Here is a tiny trained network, its code and every weight. The questions are about switching its units off for an input and a class, where a switched-off unit gives its printed mean instead of its output.

import numpy as np


def w(rows, s, z=0):
    codes = np.array(rows[::2]) - 128.0
    scale = np.full(codes.shape[1], s)
    scale[-1] = z or s
    return codes * scale


def f(y):
    return np.maximum(y, 0)


def log_softmax(a):
    a = a - a.max(-1, keepdims=True)
    return a - np.log(np.exp(a).sum(-1, keepdims=True))


def net(x, mask):
    res = np.array(x, float).reshape(1, 5) / 4 @ E
    y = f(res @ A[0][:, :-1].T + A[0][:, -1])
    res = res + np.where(mask, y, B[0][:, -1]) @ B[0][:, :-1]
    return log_softmax(res[-1] @ U[:, :-1].T + U[:, -1])


A, B = {}, {}
E = w([
[116,122,116],'x0',
[156,3,236],'x1',
[254,74,74],'x2',
[130,128,130],'x3',
[129,129,127],'x4',
],0.007)
A[0] = w([
[104,177,105,194],'N0',
[199,87,115,44],'N1',
[116,30,206,107],'N2',
[196,99,112,1],'N3',
[2,141,229,84],'N4',
[100,194,228,26],'N5',
],0.014,0.0054)
B[0] = w([
[104,140,180,203],'N0',
[196,76,98,178],'N1',
[57,200,246,237],'N2',
[233,63,121,162],'N3',
[165,37,70,254],'N4',
[133,61,64,179],'N5',
],0.012,0.0099)
U = w([
[214,50,42,4],'0',
[111,255,173,249],'1',
[151,171,124,208],'2',
],0.007,0.0033)

Each question gives the input, the list of numbers given to net, and the class t.
The units are the neurons (one row each of A and B). Each row of codes is followed by its name. A weight is (code - 128) times the scale printed after its matrix; where a second scale follows, it is the last column's (A, B and U).
mask holds one flag per neuron, in row order. A switched-off neuron (its flag False) gives its mean, the last column of its row in B, instead of its output. The means were averaged over made-up inputs and are rounded, as every weight is.
A unit's drop is (log p(t) with every unit on - log p(t) with that unit switched off) / (log p(t) with every unit on - log p(t) with every unit switched off).
most important unit: the unit with the biggest drop
top k neurons: the k neurons with the biggest drops, biggest first
drop of u: that unit's drop, to one decimal
input [4,6,4,5,-6], class 1: top 3 neurons	N2; N4; N5
input [-6,-4,-6,-6,-5], class 0: most important unit	N2
input [-6,2,-6,-8,2], class 0: top 2 neurons	N4; N5
input [-6,-2,-5,7,-3], class 0: top 3 neurons	N2; N4; N5
input [5,-5,-7,2,-5], class 0: top 3 neurons	N4; N2; N5
input [-1,-7,-8,-7,-7], class 0: top 3 neurons	N4; N2; N5
input [-1,3,-7,-5,4], class 0: top 2 neurons	N4; N5
input [-1,6,5,7,-1], class 1: top 2 neurons	N2; N4
input [6,8,7,-5,4], class 1: top 2 neurons	N2; N4
input [-1,8,-8,-3,-6], class 0: top 3 neurons	N4; N5; N0
input [-4,-6,3,-1,4], class 1: drop of N4	1.1
input [-8,7,4,6,-6], class 1: drop of N2	1.2
input [4,-5,3,1,-1], class 1: drop of N3	0.2
input [2,4,-8,7,7], class 0: drop of N4	1.4
